Below is a small trained network, with its code and all its weights. Each question gives an input and a target symbol and asks what happens when units are switched off, that is, made to give their printed mean instead of their output.

import numpy as np


def w(rows, s, z=0):
    codes = np.array(rows[::2]) - 128.0
    scale = np.full(codes.shape[1], s)
    scale[-1] = z or s
    return codes * scale


def f(y):
    return np.maximum(y, 0)


def softmax(a):
    e = np.exp(a - a.max(-1, keepdims=True))
    return e / e.sum(-1, keepdims=True)


def log_softmax(a):
    a = a - a.max(-1, keepdims=True)
    return a - np.log(np.exp(a).sum(-1, keepdims=True))


def net(x, mask):
    ids = ['αβεζηθμστ'.index(c) for c in x.split()]
    T = len(ids)
    res = E[ids] + P[:T]
    r = res
    for j in range(3):
        rows = slice(3 * j, 3 * j + 3)
        q, k, v = (r @ M[0][rows].T for M in (Q, K, V))
        z = softmax(np.where(np.tri(T) > 0, q @ k.T / 3**0.5, -1e9)) @ v
        o = O[0][rows]
        res = res + np.where(mask[j], z, o[:, -1]) @ o[:, :-1]
    y = f(res @ A[0][:, :-1].T + A[0][:, -1])
    res = res + np.where(mask[3:19], y, B[0][:, -1]) @ B[0][:, :-1]
    return log_softmax(res[-1] @ U[:, :-1].T + U[:, -1])


Q, K, V, O, A, B = {}, {}, {}, {}, {}, {}
E = w([
[132,243,151,153,140,115,98,143,160,144,122],'α',
[4,138,126,69,76,53,181,188,171,228,96],'β',
[162,207,38,159,160,128,126,66,167,151,171],'ε',
[241,82,190,127,145,60,150,230,177,158,137],'ζ',
[162,159,74,229,168,166,80,134,169,121,139],'η',
[60,195,161,202,183,111,151,99,207,193,103],'θ',
[90,21,107,171,136,86,187,222,172,199,99],'μ',
[215,199,179,68,97,50,154,188,208,177,108],'σ',
[213,167,183,196,199,98,100,162,136,126,142],'τ',
],0.016)
P = w([
[169,104,93,105,174,167,92,124,64,112,15],'0',
[139,110,166,69,192,191,248,87,176,130,113],'1',
[187,45,156,139,80,189,196,56,167,103,180],'2',
[110,160,153,77,160,174,122,99,200,129,148],'3',
[152,79,135,186,64,133,203,106,151,112,147],'4',
[178,130,135,105,149,102,96,84,187,167,137],'5',
[114,164,111,160,164,135,209,178,119,118,154],'6',
[190,110,136,188,65,88,154,102,172,137,159],'7',
[104,169,99,139,163,103,137,177,176,162,143],'8',
[189,104,85,222,69,80,152,123,142,131,181],'9',
[96,180,85,152,165,96,131,204,162,170,172],'10',
[174,115,73,228,54,68,124,148,157,145,172],'11',
[132,171,46,174,167,85,97,199,164,182,177],'12',
[158,135,37,238,124,73,185,177,128,155,189],'13',
],0.012)
Q[0] = w([
[172,178,77,251,84,27,202,150,186,170,169],'head 0',
[125,62,181,145,29,121,123,35,146,83,150],'head 0',
[121,157,157,178,55,142,216,129,35,73,123],'head 0',
[148,144,108,171,136,114,177,163,216,196,177],'head 1',
[134,66,121,75,170,96,123,82,151,125,107],'head 1',
[164,152,155,164,138,65,171,138,144,170,149],'head 1',
[125,191,90,112,207,99,92,192,130,161,128],'head 2',
[136,149,137,159,137,133,128,163,179,192,205],'head 2',
[157,134,86,179,99,138,156,164,109,188,88],'head 2',
],0.011)
K[0] = w([
[110,178,86,182,151,43,106,208,175,163,214],'head 0',
[99,141,140,58,178,231,210,163,143,38,134],'head 0',
[139,126,110,69,219,154,119,142,127,158,72],'head 0',
[109,91,159,148,187,120,51,151,62,132,2],'head 1',
[96,103,147,114,102,187,142,96,132,164,182],'head 1',
[115,147,69,146,113,134,81,140,41,122,30],'head 1',
[137,118,131,145,74,98,92,95,112,110,84],'head 2',
[125,115,80,165,124,108,72,200,51,118,93],'head 2',
[107,140,106,74,184,112,46,152,129,119,82],'head 2',
],0.0092)
V[0] = w([
[196,114,121,136,155,124,95,110,105,98,134],'head 0',
[175,168,67,64,78,97,139,128,118,153,163],'head 0',
[99,172,34,141,168,150,157,8,125,148,112],'head 0',
[111,79,103,195,164,125,186,110,136,133,115],'head 1',
[112,135,211,160,193,131,121,127,139,125,97],'head 1',
[194,176,142,110,105,157,131,139,177,148,115],'head 1',
[134,114,169,128,155,132,60,180,57,93,99],'head 2',
[75,248,161,123,110,130,89,113,96,109,111],'head 2',
[96,106,157,106,84,81,155,146,109,145,87],'head 2',
],0.011)
O[0] = w([
[100,80,140,190,19,84,218,94,214,126,158,112],'head 0',
[89,83,211,189,174,205,113,85,133,111,62,200],'head 0',
[100,162,218,155,160,78,80,218,114,132,95,104],'head 0',
[137,136,172,195,81,142,106,120,116,160,98,104],'head 1',
[107,97,204,126,98,55,85,84,65,67,96,198],'head 1',
[116,192,153,94,191,86,158,58,165,75,103,254],'head 1',
[92,138,171,83,103,149,184,89,4,111,224,170],'head 2',
[168,55,164,93,143,107,84,89,179,145,229,87],'head 2',
[106,72,119,116,159,165,114,136,74,77,131,137],'head 2',
],0.011,0.0096)
A[0] = w([
[126,73,120,161,80,182,168,10,162,101,105,139],'neuron 0',
[125,87,31,117,42,180,128,22,124,155,146,2],'neuron 1',
[76,153,170,116,196,124,99,124,128,205,119,126],'neuron 2',
[94,200,184,123,180,105,170,89,128,141,85,168],'neuron 3',
[123,41,188,96,176,142,25,88,166,169,254,102],'neuron 4',
[122,94,105,102,127,18,55,105,117,151,123,144],'neuron 5',
[205,79,112,134,223,131,134,211,201,95,163,112],'neuron 6',
[142,161,165,180,20,238,115,153,68,210,159,106],'neuron 7',
[146,99,124,189,99,155,100,170,191,181,110,151],'neuron 8',
[90,182,177,110,74,167,224,135,23,55,182,107],'neuron 9',
[196,98,151,180,186,56,156,134,134,84,45,153],'neuron 10',
[148,201,5,57,94,151,147,97,86,171,234,175],'neuron 11',
[193,116,183,77,222,234,37,125,69,177,100,105],'neuron 12',
[115,91,187,97,102,135,118,112,15,71,206,106],'neuron 13',
[111,59,146,72,145,123,135,130,187,144,180,120],'neuron 14',
[144,172,107,120,29,121,71,255,55,171,121,106],'neuron 15',
],0.0062,0.0086)
B[0] = w([
[94,218,211,106,161,168,169,176,114,135,144,200],'neuron 0',
[30,116,165,34,206,103,84,199,188,43,87,143],'neuron 1',
[169,68,154,150,105,131,159,117,128,77,132,175],'neuron 2',
[163,53,49,123,61,151,128,147,102,128,157,254],'neuron 3',
[148,158,97,107,161,103,131,153,71,205,46,151],'neuron 4',
[86,192,113,185,185,159,183,150,131,128,124,157],'neuron 5',
[90,131,96,155,146,109,55,94,126,108,123,162],'neuron 6',
[107,134,152,21,138,94,138,12,189,109,204,151],'neuron 7',
[115,151,164,78,78,166,44,136,126,135,212,155],'neuron 8',
[144,96,38,165,185,104,2,130,153,172,130,187],'neuron 9',
[33,142,109,88,108,184,143,109,173,151,49,217],'neuron 10',
[222,65,115,178,122,88,195,150,54,34,64,166],'neuron 11',
[163,83,188,234,90,119,144,187,213,59,219,152],'neuron 12',
[48,149,82,74,73,147,20,151,176,178,124,156],'neuron 13',
[119,108,143,145,137,105,119,172,88,182,130,149],'neuron 14',
[162,114,189,76,172,151,178,78,159,170,151,154],'neuron 15',
],0.0061,0.02)
U = w([
[108,86,88,88,99,78,73,24,126,155,135,70],'α',
[165,84,143,136,112,187,142,161,83,89,165,150],'β',
[82,140,197,150,80,88,141,98,108,116,45,66],'ε',
[70,153,111,74,131,106,187,91,144,49,116,43],'ζ',
[115,178,67,139,67,133,170,144,183,179,145,154],'η',
[135,249,167,87,218,81,149,169,53,177,136,80],'θ',
[173,135,58,142,73,164,166,117,26,150,36,216],'μ',
[126,119,143,90,140,253,154,22,71,198,122,201],'σ',
[130,117,127,171,11,98,241,85,87,124,202,254],'τ',
],0.0041,0.0023)

Each question gives the input, a string of symbols that net reads in full, and the target symbol t.
The units are the heads (3 rows each of Q, K, V and O) and the neurons (one row each of A and B). Each row of codes is followed by its name. A weight is (code - 128) times the scale printed after its matrix; where a second scale follows, it is the last column's (O, A, B and U).
mask holds one flag per unit, heads first, then neurons. A switched-off unit (its flag False) gives its mean, the last column of its rows in O or B, instead of its output. The means were averaged over made-up inputs and are rounded, as every weight is.
A unit's drop is (log p(t) with every unit on - log p(t) with that unit switched off) / (log p(t) with every unit on - log p(t) with every unit switched off).
The circuit of an input: a set's keep is (log p(t) with only the set's units on - log p(t) with every unit switched off) / (log p(t) with every unit on - log p(t) with every unit switched off). Starting from the 12 units with the biggest drops (on a tie, the unit counted first), units are removed one at a time, each time the one whose removal leaves the highest keep (on an exact tie, the one counted first), for as long as the keep stays at least 0.8.
units of the circuit, in order: the units of the circuit, biggest drop first
unit that matters most: the unit with the biggest drop
k most important neurons: the k neurons with the biggest drops, biggest first
heads that matter: for each layer, one digit per head in row order, 1 if its drop is at least 0.15 and else 0, layers parted by /
input ε σ σ α σ σ σ ζ τ τ σ θ τ ε, target τ: units of the circuit, in order	(head 0)
input α ε ζ θ μ σ β μ μ θ ε, target θ: heads that matter	101
input σ τ ζ θ, target ζ: units of the circuit, in order	(head 0; neuron 1; head 1)
input θ σ σ μ σ σ σ ε θ σ ε θ, target ε: units of the circuit, in order	(head 0; head 1)
input τ σ σ β, target α: units of the circuit, in order	(head 2; neuron 9; head 1)
input ε ε ε ε σ θ, target η: units of the circuit, in order	(head 2; head 1)
input ε θ η, target θ: heads that matter	100
input μ ε θ ε ε ε μ σ α σ ε η σ θ, target σ: units of the circuit, in order	(head 1; neuron 7; head 0)
input β ε θ μ β ε τ, target ε: 2 most important neurons	(neuron 10; neuron 3)
input ε σ μ θ β ε α ε ε β η, target β: heads that matter	110
input ζ σ μ θ ε, target μ: units of the circuit, in order	(head 2; neuron 9)
input τ σ ε ε σ α ε θ α τ ζ ε, target ζ: heads that matter	100
input τ σ θ ε θ β σ β σ ε σ α β, target α: units of the circuit, in order	(head 2; neuron 9; head 1; neuron 13)
input τ σ θ ε σ η ε θ σ ζ σ θ, target α: unit that matters most	head 2
input θ σ μ α, target μ: heads that matter	101
input θ σ η θ μ σ ε θ σ σ τ η τ, target ε: heads that matter	010
input σ θ σ τ θ η η μ, target ζ: heads that matter	010
input σ σ σ σ μ σ σ, target σ: heads that matter	100
input σ η η ε μ ζ μ ε τ μ σ ε, target σ: heads that matter	100
input ε θ σ ζ, target σ: unit that matters most	head 0
input ζ σ ζ η μ ε ζ σ σ ζ σ σ μ, target σ: 2 most important neurons	(neuron 11; neuron 0)
input σ θ σ τ μ σ, target μ: units of the circuit, in order	(head 0; neuron 11)
input τ ε σ, target α: 3 most important neurons	(neuron 9; neuron 13; neuron 0)
input θ η σ β ε ε η σ σ α σ, target ε: heads that matter	010
input β θ σ σ β, target β: heads that matter	111
input σ ε ζ μ η, target ζ: heads that matter	011
